Below are the code and all the weights of a small trained network. Each question names an input and a target symbol and asks about switching units off, where a switched-off unit gives its printed mean instead of its output.

import numpy as np


def w(rows, s, z=0):
    codes = np.array(rows[::2]) - 128.0
    scale = np.full(codes.shape[1], s)
    scale[-1] = z or s
    return codes * scale


def norm(h):
    return h / np.sqrt((h * h).mean(-1, keepdims=True) + 1e-5)


def f(y):
    return np.maximum(y, 0)


def softmax(a):
    e = np.exp(a - a.max(-1, keepdims=True))
    return e / e.sum(-1, keepdims=True)


def log_softmax(a):
    a = a - a.max(-1, keepdims=True)
    return a - np.log(np.exp(a).sum(-1, keepdims=True))


def net(x, mask):
    ids = ['αβδζμπτφψω'.index(c) for c in x.split()]
    T = len(ids)
    res = E[ids] + P[:T]
    r = norm(res)
    for j in range(3):
        rows = slice(3 * j, 3 * j + 3)
        q, k, v = (r @ M[0][rows].T for M in (Q, K, V))
        z = softmax(np.where(np.tri(T) > 0, q @ k.T / 3**0.5, -1e9)) @ v
        o = O[0][rows]
        res = res + np.where(mask[j], z, o[:, -1]) @ o[:, :-1]
    y = f(norm(res) @ A[0][:, :-1].T + A[0][:, -1])
    res = res + np.where(mask[3:11], y, B[0][:, -1]) @ B[0][:, :-1]
    return log_softmax(norm(res)[-1] @ U[:, :-1].T + U[:, -1])


Q, K, V, O, A, B = {}, {}, {}, {}, {}, {}
E = w([
[165,109,89],'α',
[208,173,114],'β',
[41,95,53],'δ',
[47,138,58],'ζ',
[103,171,148],'μ',
[151,137,253],'π',
[117,197,42],'τ',
[78,128,34],'φ',
[179,81,155],'ψ',
[95,111,135],'ω',
],0.023)
P = w([
[254,5,135],'0',
[232,27,149],'1',
[179,41,160],'2',
[147,47,176],'3',
[128,43,192],'4',
[106,42,185],'5',
[101,35,179],'6',
],0.0026)
Q[0] = w([
[96,125,160],'H0',
[5,132,138],'H0',
[20,177,81],'H0',
[77,133,149],'H1',
[131,144,86],'H1',
[153,167,156],'H1',
[132,168,183],'H2',
[13,195,97],'H2',
[112,135,174],'H2',
],0.016)
K[0] = w([
[73,244,147],'H0',
[78,220,198],'H0',
[74,229,153],'H0',
[158,178,120],'H1',
[113,151,112],'H1',
[135,146,149],'H1',
[184,84,128],'H2',
[135,50,35],'H2',
[104,1,165],'H2',
],0.0094)
V[0] = w([
[182,194,174],'H0',
[88,211,81],'H0',
[75,127,186],'H0',
[106,174,187],'H1',
[179,124,53],'H1',
[67,254,152],'H1',
[235,66,125],'H2',
[58,163,223],'H2',
[203,191,86],'H2',
],0.008)
O[0] = w([
[183,181,169,123],'H0',
[138,203,170,219],'H0',
[161,192,153,190],'H0',
[1,93,120,65],'H1',
[60,162,182,143],'H1',
[55,132,52,96],'H1',
[102,105,144,20],'H2',
[165,165,173,61],'H2',
[253,86,81,6],'H2',
],0.0062,0.0018)
A[0] = w([
[138,148,46,252],'N0',
[141,1,161,119],'N1',
[200,173,164,28],'N2',
[117,199,89,110],'N3',
[181,207,112,219],'N4',
[227,222,92,96],'N5',
[88,72,81,65],'N6',
[130,80,104,88],'N7',
],0.014,0.004)
B[0] = w([
[202,139,202,254],'N0',
[85,115,127,211],'N1',
[164,217,3,151],'N2',
[63,143,160,204],'N3',
[50,80,198,204],'N4',
[77,216,153,195],'N5',
[178,132,74,186],'N6',
[122,150,154,154],'N7',
],0.011,0.007)
U = w([
[214,72,149,244],'α',
[190,222,153,116],'β',
[109,85,7,124],'δ',
[80,206,23,66],'ζ',
[128,142,137,24],'μ',
[218,128,248,71],'π',
[100,209,189,103],'τ',
[194,157,59,254],'φ',
[167,35,165,87],'ψ',
[66,48,108,165],'ω',
],0.014,0.0057)

Each question gives the input, a string of symbols that net reads in full, and the target symbol t.
The units are the heads (3 rows each of Q, K, V and O) and the neurons (one row each of A and B). Each row of codes is followed by its name. A weight is (code - 128) times the scale printed after its matrix; where a second scale follows, it is the last column's (O, A, B and U).
mask holds one flag per unit, heads first, then neurons. A switched-off unit (its flag False) gives its mean, the last column of its rows in O or B, instead of its output. The means were averaged over made-up inputs and are rounded, as every weight is.
A unit's drop is (log p(t) with every unit on - log p(t) with that unit switched off) / (log p(t) with every unit on - log p(t) with every unit switched off).
The circuit of an input: a set's keep is (log p(t) with only the set's units on - log p(t) with every unit switched off) / (log p(t) with every unit on - log p(t) with every unit switched off). Starting from all 11 units, units are removed one at a time, each time the one whose removal leaves the highest keep (on an exact tie, the one counted first), for as long as the keep stays at least 0.8.
units of the circuit, in order: the units of the circuit, biggest drop first
most important unit: the unit with the biggest drop
k most important neurons: the k neurons with the biggest drops, biggest first
heads that matter: for each layer, one digit per head in row order, 1 if its drop is at least 0.15 and else 0, layers parted by /
drop when u is switched off: that unit's drop, to one decimal
input ψ ω ω φ, target φ: most important unit	N0
input α α ω ψ, target ψ: heads that matter	110
input τ π τ ω ψ, target ψ: heads that matter	100
input ω μ ω δ, target ζ: 3 most important neurons	N4, N6, N1
input β φ ζ ω ψ μ δ, target ζ: 4 most important neurons	N4, N6, N0, N1
input μ π ψ τ φ, target β: units of the circuit, in order	N0, H0
input τ π φ ζ ω δ, target δ: 3 most important neurons	N6, N5, N4
input ω δ δ, target δ: 4 most important neurons	N6, N4, N5, N3
input φ ψ μ ζ, target τ: heads that matter	100
input ζ ζ ζ μ ω β, target τ: 2 most important neurons	N4, N5
input φ φ ω α ω ω, target ω: 2 most important neurons	N0, N5
input φ τ ω μ φ φ, target τ: drop when H2 is switched off	-0.1
input π β ψ φ, target φ: drop when N0 is switched off	0.3
input μ φ ω φ ζ, target τ: drop when H0 is switched off	2.2
input ω ω μ ω ζ β, target τ: most important unit	N5
